Here is a tiny trained network, its code and every weight. The questions are about switching its units off for an input and a target symbol, where a switched-off unit gives its printed mean instead of its output.

import numpy as np


def w(rows, s, z=0):
    codes = np.array(rows[::2]) - 128.0
    scale = np.full(codes.shape[1], s)
    scale[-1] = z or s
    return codes * scale


def f(y):
    return y / 2 * (1 + np.tanh(0.7978845608 * (y + 0.044715 * y**3)))


def softmax(a):
    e = np.exp(a - a.max(-1, keepdims=True))
    return e / e.sum(-1, keepdims=True)


def log_softmax(a):
    a = a - a.max(-1, keepdims=True)
    return a - np.log(np.exp(a).sum(-1, keepdims=True))


def net(x, mask):
    ids = ['Σβζθλμξψ'.index(c) for c in x.split()]
    T = len(ids)
    res = E[ids] + P[:T]
    r = res
    for j in range(3):
        rows = slice(2 * j, 2 * j + 2)
        q, k, v = (r @ M[0][rows].T for M in (Q, K, V))
        z = softmax(np.where(np.tri(T) > 0, q @ k.T / 2**0.5, -1e9)) @ v
        o = O[0][rows]
        res = res + np.where(mask[j], z, o[:, -1]) @ o[:, :-1]
    y = f(res @ A[0][:, :-1].T + A[0][:, -1])
    res = res + np.where(mask[3:27], y, B[0][:, -1]) @ B[0][:, :-1]
    return log_softmax(res[-1] @ U[:, :-1].T + U[:, -1])


Q, K, V, O, A, B = {}, {}, {}, {}, {}, {}
E = w([
[45,232,87,151,94,77],'Σ',
[82,88,207,156,171,77],'β',
[70,161,130,193,79,20],'ζ',
[2,134,135,130,207,88],'θ',
[64,247,111,96,166,144],'λ',
[178,156,235,184,62,52],'μ',
[217,179,123,130,89,61],'ξ',
[107,235,195,147,98,116],'ψ',
],0.0091)
P = w([
[148,153,159,110,163,109],'0',
[70,122,119,225,67,119],'1',
[112,126,152,86,97,124],'2',
[87,118,132,226,54,110],'3',
[138,138,165,75,131,88],'4',
[145,58,7,191,112,150],'5',
[123,135,167,93,113,113],'6',
[70,165,50,202,44,126],'7',
],0.02)
Q[0] = w([
[113,107,35,209,108,190],'head 0',
[63,184,180,153,74,49],'head 0',
[118,104,2,216,108,210],'head 1',
[68,188,179,154,94,46],'head 1',
[138,79,50,164,152,207],'head 2',
[125,201,91,139,87,108],'head 2',
],0.012)
K[0] = w([
[96,90,139,15,57,108],'head 0',
[146,201,171,113,225,9],'head 0',
[88,99,140,25,65,104],'head 1',
[170,199,167,98,234,8],'head 1',
[83,71,122,57,43,172],'head 2',
[137,154,150,70,134,73],'head 2',
],0.013)
V[0] = w([
[163,64,102,210,70,13],'head 0',
[207,95,222,108,128,154],'head 0',
[111,175,163,209,10,124],'head 1',
[202,191,74,25,108,168],'head 1',
[85,123,180,166,156,160],'head 2',
[70,101,132,173,109,150],'head 2',
],0.013)
O[0] = w([
[105,54,217,179,129,196,2],'head 0',
[135,4,81,32,71,129,193],'head 0',
[29,150,242,113,34,71,177],'head 1',
[146,82,93,167,205,4,170],'head 1',
[114,158,104,83,50,137,166],'head 2',
[128,198,84,136,109,140,24],'head 2',
],0.012,0.0058)
A[0] = w([
[141,212,194,104,215,72,73],'neuron 0',
[119,54,117,223,98,184,85],'neuron 1',
[91,105,84,162,109,143,126],'neuron 2',
[107,151,159,147,141,67,92],'neuron 3',
[146,169,79,254,133,107,90],'neuron 4',
[172,122,106,58,168,103,7],'neuron 5',
[103,54,113,117,191,104,75],'neuron 6',
[238,125,152,150,74,104,131],'neuron 7',
[168,154,99,6,156,80,83],'neuron 8',
[143,94,94,234,143,221,121],'neuron 9',
[167,180,100,165,124,183,85],'neuron 10',
[164,156,91,223,138,200,58],'neuron 11',
[103,111,140,231,105,209,18],'neuron 12',
[91,92,206,125,100,117,116],'neuron 13',
[188,158,110,140,104,55,81],'neuron 14',
[126,150,106,228,98,172,136],'neuron 15',
[139,71,69,163,136,183,131],'neuron 16',
[144,96,161,42,123,188,74],'neuron 17',
[103,123,142,176,81,172,90],'neuron 18',
[126,137,229,51,152,171,90],'neuron 19',
[55,67,91,206,138,71,146],'neuron 20',
[147,76,103,52,175,188,126],'neuron 21',
[148,195,118,84,232,182,89],'neuron 22',
[62,135,161,137,180,120,131],'neuron 23',
],0.0085,0.013)
B[0] = w([
[127,86,76,91,64,70,168],'neuron 0',
[148,153,116,54,184,138,149],'neuron 1',
[156,151,169,89,131,129,160],'neuron 2',
[123,114,111,118,104,169,172],'neuron 3',
[62,54,138,93,165,176,180],'neuron 4',
[69,92,71,210,95,107,136],'neuron 5',
[172,119,139,192,129,125,139],'neuron 6',
[62,178,124,122,114,139,148],'neuron 7',
[107,116,194,118,192,239,216],'neuron 8',
[160,99,80,146,85,100,140],'neuron 9',
[98,69,194,134,174,48,133],'neuron 10',
[61,47,148,76,102,2,131],'neuron 11',
[207,224,91,62,152,94,138],'neuron 12',
[133,152,88,124,219,116,184],'neuron 13',
[97,146,99,124,176,175,187],'neuron 14',
[134,62,114,147,156,179,167],'neuron 15',
[139,78,160,109,123,154,139],'neuron 16',
[102,94,81,144,132,97,141],'neuron 17',
[131,153,137,112,158,149,148],'neuron 18',
[111,79,61,221,114,142,145],'neuron 19',
[174,173,159,127,144,141,246],'neuron 20',
[179,169,102,141,72,144,141],'neuron 21',
[153,183,160,177,109,148,143],'neuron 22',
[150,139,124,166,56,139,147],'neuron 23',
],0.0087,0.012)
U = w([
[44,132,194,209,89,176,204],'Σ',
[170,99,96,91,40,188,119],'β',
[189,232,161,112,119,176,97],'ζ',
[62,27,86,118,87,92,6],'θ',
[121,146,38,111,161,122,34],'λ',
[72,114,233,2,124,126,70],'μ',
[198,86,155,132,126,93,186],'ξ',
[131,196,88,116,42,16,253],'ψ',
],0.0053,0.0034)

Each question gives the input, a string of symbols that net reads in full, and the target symbol t.
The units are the heads (2 rows each of Q, K, V and O) and the neurons (one row each of A and B). Each row of codes is followed by its name. A weight is (code - 128) times the scale printed after its matrix; where a second scale follows, it is the last column's (O, A, B and U).
mask holds one flag per unit, heads first, then neurons. A switched-off unit (its flag False) gives its mean, the last column of its rows in O or B, instead of its output. The means were averaged over made-up inputs and are rounded, as every weight is.
A unit's drop is (log p(t) with every unit on - log p(t) with that unit switched off) / (log p(t) with every unit on - log p(t) with every unit switched off).
The circuit of an input: a set's keep is (log p(t) with only the set's units on - log p(t) with every unit switched off) / (log p(t) with every unit on - log p(t) with every unit switched off). Starting from the 12 units with the biggest drops (on a tie, the unit counted first), units are removed one at a time, each time the one whose removal leaves the highest keep (on an exact tie, the one counted first), for as long as the keep stays at least 0.8.
units of the circuit, in order: the units of the circuit, biggest drop first
most important unit: the unit with the biggest drop
heads that matter: for each layer, one digit per head in row order, 1 if its drop is at least 0.15 and else 0, layers parted by /
input Σ ζ θ ψ ξ, target ψ: heads that matter	100
input β ψ β, target β: units of the circuit, in order	[head 1; head 0; neuron 21]
input ψ ξ θ Σ ψ ξ, target θ: most important unit	head 0
input μ ζ μ β θ, target θ: units of the circuit, in order	[head 0; neuron 19; neuron 17]
input ψ Σ Σ ψ ψ Σ, target Σ: heads that matter	110
input ψ ψ λ β ψ ψ, target λ: units of the circuit, in order	[head 0; head 1; neuron 14]
input ξ ψ ψ Σ ψ ψ ψ, target ξ: units of the circuit, in order	[head 1; head 2; neuron 6]
input λ ψ ψ Σ β Σ ψ ξ, target β: units of the circuit, in order	[head 1; head 0]
input β ξ ψ Σ ζ Σ, target ψ: heads that matter	010
input ζ Σ ψ β ζ ξ θ ζ, target ζ: heads that matter	110
input ξ ψ ξ, target ξ: units of the circuit, in order	[head 2; head 1; neuron 6]
input ξ λ μ θ ψ ψ ζ, target ξ: heads that matter	111
input β θ λ, target β: units of the circuit, in order	[head 1; head 0; neuron 21]
input μ ψ μ μ ψ ψ ψ θ, target ψ: most important unit	neuron 8
input ψ λ ζ ζ, target ψ: units of the circuit, in order	[head 0; neuron 8]
input λ Σ ψ λ Σ ξ θ, target λ: heads that matter	110
input Σ Σ μ Σ ξ θ, target μ: units of the circuit, in order	[head 1; head 0; neuron 1]
input θ Σ ψ ψ Σ, target ζ: units of the circuit, in order	[head 1; neuron 22; head 0]
input ζ ψ ψ ψ Σ ψ β, target Σ: units of the circuit, in order	[head 0; neuron 19]
input μ ψ ζ β, target μ: most important unit	head 0
input Σ Σ Σ Σ λ ζ, target Σ: units of the circuit, in order	[head 0; head 1]
input ψ ζ ξ ξ ξ θ Σ Σ, target ξ: heads that matter	111
input ζ ψ ψ ψ λ ξ, target ψ: units of the circuit, in order	[head 1; neuron 8]
input ψ θ Σ ψ, target ψ: heads that matter	100
input Σ μ ξ μ β Σ ζ, target ψ: heads that matter	100
